Below are the code and all the weights of a small trained network. Each question names an input and a target symbol and asks about switching units off, where a switched-off unit gives its printed mean instead of its output.

import numpy as np


def w(rows, s, z=0):
    codes = np.array(rows[::2]) - 128.0
    scale = np.full(codes.shape[1], s)
    scale[-1] = z or s
    return codes * scale


def norm(h):
    return h / np.sqrt((h * h).mean(-1, keepdims=True) + 1e-5)


def f(y):
    return np.maximum(y, 0)


def softmax(a):
    e = np.exp(a - a.max(-1, keepdims=True))
    return e / e.sum(-1, keepdims=True)


def log_softmax(a):
    a = a - a.max(-1, keepdims=True)
    return a - np.log(np.exp(a).sum(-1, keepdims=True))


def net(x, mask):
    ids = ['αβγεηθλμξπστω'.index(c) for c in x.split()]
    T = len(ids)
    res = E[ids] + P[:T]
    u = 0
    for l in range(3):
        r = norm(res)
        for j in range(2):
            rows = slice(4 * j, 4 * j + 4)
            q, k, v = (r @ M[l][rows].T for M in (Q, K, V))
            z = softmax(np.where(np.tri(T) > 0, q @ k.T / 4**0.5, -1e9)) @ v
            o = O[l][rows]
            res = res + np.where(mask[u + j], z, o[:, -1]) @ o[:, :-1]
        u += 2
        y = f(norm(res) @ A[l][:, :-1].T + A[l][:, -1])
        res = res + np.where(mask[u : u + 4], y, B[l][:, -1]) @ B[l][:, :-1]
        u += 4
    return log_softmax(norm(res)[-1] @ U[:, :-1].T + U[:, -1])


Q, K, V, O, A, B = {}, {}, {}, {}, {}, {}
E = w([
[110,119,113,163],'α',
[115,137,65,112],'β',
[98,93,128,87],'γ',
[102,110,69,119],'ε',
[140,127,59,175],'η',
[131,8,40,18],'θ',
[103,130,137,109],'λ',
[185,152,123,116],'μ',
[116,138,202,98],'ξ',
[120,152,88,158],'π',
[108,130,127,91],'σ',
[105,28,118,201],'τ',
[133,4,34,20],'ω',
],0.0047)
P = w([
[3,170,162,106],'0',
[168,37,51,96],'1',
[15,160,166,114],'2',
[167,40,52,98],'3',
[14,156,165,113],'4',
[171,41,57,96],'5',
[2,151,160,107],'6',
[174,42,59,99],'7',
],0.0016)
Q[0] = w([
[110,123,147,107],'L0H0',
[56,178,198,179],'L0H0',
[114,140,131,147],'L0H0',
[199,104,74,112],'L0H0',
[186,3,18,57],'L0H1',
[123,139,159,151],'L0H1',
[115,186,139,133],'L0H1',
[159,68,56,107],'L0H1',
],0.0043)
K[0] = w([
[121,123,146,120],'L0H0',
[34,109,136,144],'L0H0',
[111,132,125,137],'L0H0',
[194,144,108,127],'L0H0',
[253,215,159,90],'L0H1',
[109,106,127,125],'L0H1',
[84,123,110,147],'L0H1',
[162,161,134,122],'L0H1',
],0.0074)
V[0] = w([
[138,129,134,121],'L0H0',
[151,126,146,113],'L0H0',
[184,139,147,105],'L0H0',
[157,127,125,131],'L0H0',
[128,128,128,128],'L0H1',
[64,106,152,147],'L0H1',
[156,130,120,118],'L0H1',
[252,175,127,102],'L0H1',
],0.0023)
O[0] = w([
[125,124,142,129,114],'L0H0',
[126,103,166,132,95],'L0H0',
[145,105,188,171,53],'L0H0',
[154,143,161,153,99],'L0H0',
[128,128,127,128,128],'L0H1',
[79,152,112,157,162],'L0H1',
[142,118,137,109,117],'L0H1',
[249,52,228,105,4],'L0H1',
],0.0016,0.0012)
A[0] = w([
[97,198,150,2,185],'L0N0',
[235,60,59,134,253],'L0N1',
[112,211,112,89,80],'L0N2',
[33,192,238,147,96],'L0N3',
],0.0042,0.002)
B[0] = w([
[183,136,2,200,223],'L0N0',
[188,210,220,70,255],'L0N1',
[151,207,76,138,151],'L0N2',
[184,254,218,18,178],'L0N3',
],0.0034,0.0035)
Q[1] = w([
[58,164,163,126],'L1H0',
[128,199,61,152],'L1H0',
[61,148,160,164],'L1H0',
[105,246,2,158],'L1H0',
[204,126,103,90],'L1H1',
[34,149,199,233],'L1H1',
[242,114,68,21],'L1H1',
[187,82,71,43],'L1H1',
],0.0043)
K[1] = w([
[80,154,147,77],'L1H0',
[108,198,47,134],'L1H0',
[111,136,125,87],'L1H0',
[126,233,36,124],'L1H0',
[145,76,164,121],'L1H1',
[116,224,75,109],'L1H1',
[132,2,207,138],'L1H1',
[126,65,166,164],'L1H1',
],0.0062)
V[1] = w([
[48,149,105,34],'L1H0',
[75,238,115,202],'L1H0',
[135,111,113,133],'L1H0',
[150,171,122,164],'L1H0',
[71,40,215,252],'L1H1',
[128,128,128,128],'L1H1',
[135,153,73,193],'L1H1',
[47,97,166,30],'L1H1',
],0.002)
O[1] = w([
[132,157,215,141,192],'L1H0',
[97,86,175,79,149],'L1H0',
[129,144,118,126,129],'L1H0',
[128,87,153,101,134],'L1H0',
[112,2,143,161,5],'L1H1',
[128,128,128,128,128],'L1H1',
[81,151,72,143,132],'L1H1',
[159,130,200,125,147],'L1H1',
],0.0027,0.0024)
A[1] = w([
[125,125,129,132,93],'L1N0',
[188,3,95,15,255],'L1N1',
[16,170,206,188,248],'L1N2',
[119,128,50,222,18],'L1N3',
],0.0026,0.0009)
B[1] = w([
[123,131,133,126,128],'L1N0',
[185,214,214,218,254],'L1N1',
[129,5,218,93,185],'L1N2',
[231,122,146,178,152],'L1N3',
],0.0026,0.0021)
Q[2] = w([
[146,137,152,106],'L2H0',
[177,136,151,81],'L2H0',
[103,120,106,149],'L2H0',
[86,119,104,174],'L2H0',
[13,117,96,168],'L2H1',
[228,89,157,135],'L2H1',
[70,159,119,124],'L2H1',
[255,147,157,82],'L2H1',
],0.0094)
K[2] = w([
[154,124,119,106],'L2H0',
[181,112,108,94],'L2H0',
[95,133,143,156],'L2H0',
[78,148,142,178],'L2H0',
[92,253,126,160],'L2H1',
[146,2,135,146],'L2H1',
[123,203,119,111],'L2H1',
[161,25,117,98],'L2H1',
],0.0078)
V[2] = w([
[120,124,119,109],'L2H0',
[81,174,117,40],'L2H0',
[117,162,33,194],'L2H0',
[145,127,106,32],'L2H0',
[154,196,147,229],'L2H1',
[185,73,67,31],'L2H1',
[154,107,57,4],'L2H1',
[57,178,137,83],'L2H1',
],0.0024)
O[2] = w([
[127,131,132,136,139],'L2H0',
[101,98,107,207,247],'L2H0',
[161,145,198,174,143],'L2H0',
[126,64,87,180,233],'L2H0',
[114,253,139,143,109],'L2H1',
[201,36,95,57,203],'L2H1',
[164,50,130,22,250],'L2H1',
[68,145,162,82,183],'L2H1',
],0.0023,0.0015)
A[2] = w([
[3,250,185,249,246],'L2N0',
[196,218,125,36,4],'L2N1',
[159,131,2,92,190],'L2N2',
[205,241,183,71,150],'L2N3',
],0.0022,0.0021)
B[2] = w([
[251,4,180,176,239],'L2N0',
[50,154,218,214,175],'L2N1',
[88,12,149,185,237],'L2N2',
[19,50,113,161,254],'L2N3',
],0.0022,0.0026)
U = w([
[72,37,169,178,47],'α',
[111,206,62,92,66],'β',
[63,94,215,135,99],'γ',
[28,101,114,66,122],'ε',
[195,183,51,165,54],'η',
[170,50,101,73,135],'θ',
[60,70,54,180,138],'λ',
[216,190,196,88,249],'μ',
[93,187,150,113,133],'ξ',
[81,180,133,211,95],'π',
[123,142,28,145,105],'σ',
[192,95,156,254,179],'τ',
[178,49,98,75,141],'ω',
],0.01,0.0019)

Each question gives the input, a string of symbols that net reads in full, and the target symbol t.
The units are the heads (4 rows each of Q, K, V and O) and the neurons (one row each of A and B). Each row of codes is followed by its name. A weight is (code - 128) times the scale printed after its matrix; where a second scale follows, it is the last column's (O, A, B and U).
mask holds one flag per unit, layer by layer, with each layer's heads first. A switched-off unit (its flag False) gives its mean, the last column of its rows in O or B, instead of its output. The means were averaged over made-up inputs and are rounded, as every weight is.
A unit's drop is (log p(t) with every unit on - log p(t) with that unit switched off) / (log p(t) with every unit on - log p(t) with every unit switched off).
The circuit of an input: a set's keep is (log p(t) with only the set's units on - log p(t) with every unit switched off) / (log p(t) with every unit on - log p(t) with every unit switched off). Starting from the 12 units with the biggest drops (on a tie, the unit counted first), units are removed one at a time, each time the one whose removal leaves the highest keep (on an exact tie, the one counted first), for as long as the keep stays at least 0.8.
units of the circuit, in order: the units of the circuit, biggest drop first
unit that matters most: the unit with the biggest drop
top k neurons: the k neurons with the biggest drops, biggest first
top k neurons in layer l: the k neurons of layer l with the biggest drops, biggest first
heads that matter: for each layer, one digit per head in row order, 1 if its drop is at least 0.15 and else 0, layers parted by /
input τ γ γ β, target τ: unit that matters most -> L1N1
input η σ β π, target π: top 2 neurons in layer 2 -> (L2N1 L2N3)
input α ω γ β ε ξ, target θ: units of the circuit, in order -> (L2H1 L0N1)
input μ μ η μ σ γ, target μ: heads that matter -> 01 / 00 / 00
input η λ σ α, target α: heads that matter -> 00 / 10 / 00
input ε μ ε μ ξ π γ β, target μ: units of the circuit, in order -> (L0N1 L0H1)
input β σ ξ τ ξ ε, target τ: heads that matter -> 00 / 00 / 01
input α β ω γ τ σ γ σ, target τ: units of the circuit, in order -> (L1N1 L1H1 L1N2 L2H1)
input η σ ε ω α η, target ω: top 3 neurons in layer 0 -> (L0N0 L0N1 L0N3)
input π ξ γ η ω ε σ η, target ω: units of the circuit, in order -> (L2H1 L0N0)
input ξ σ γ β, target β: heads that matter -> 00 / 01 / 00
input γ β ξ ε, target ε: top 3 neurons -> (L0N0 L0N1 L2N0)
input τ ε γ ξ, target τ: top 3 neurons -> (L0N0 L0N1 L2N3)
input μ β γ σ π τ ξ ε, target τ: heads that matter -> 00 / 01 / 01
input ω ε μ γ α ε β ε, target μ: units of the circuit, in order -> (L0H1 L0N1)
input σ τ μ ε α γ, target μ: units of the circuit, in order -> (L1N1)
input σ θ ξ α σ π, target θ: top 2 neurons -> (L0N1 L0N0)
input γ γ ε ξ γ λ π ε, target ε: top 3 neurons -> (L0N0 L2N0 L0N1)
input γ γ ξ ε π α π β, target β: top 3 neurons -> (L0N1 L2N0 L0N0)
input ε μ γ α, target μ: unit that matters most -> L0H1
input α α σ γ λ γ, target γ: top 2 neurons -> (L1N1 L2N1)
input π τ ε, target λ: top 3 neurons -> (L1N1 L0N1 L2N0)
input η τ τ ξ, target τ: top 4 neurons -> (L0N0 L0N1 L2N3 L2N0)
input γ η ε π ε λ, target λ: top 2 neurons -> (L0N3 L0N0)
input η λ ε π, target π: top 3 neurons -> (L0N1 L0N0 L0N3)
input λ λ θ σ ξ γ τ β, target τ: top 2 neurons in layer 0 -> (L0N0 L0N1)
input β γ ω α, target ω: unit that matters most -> L2H1
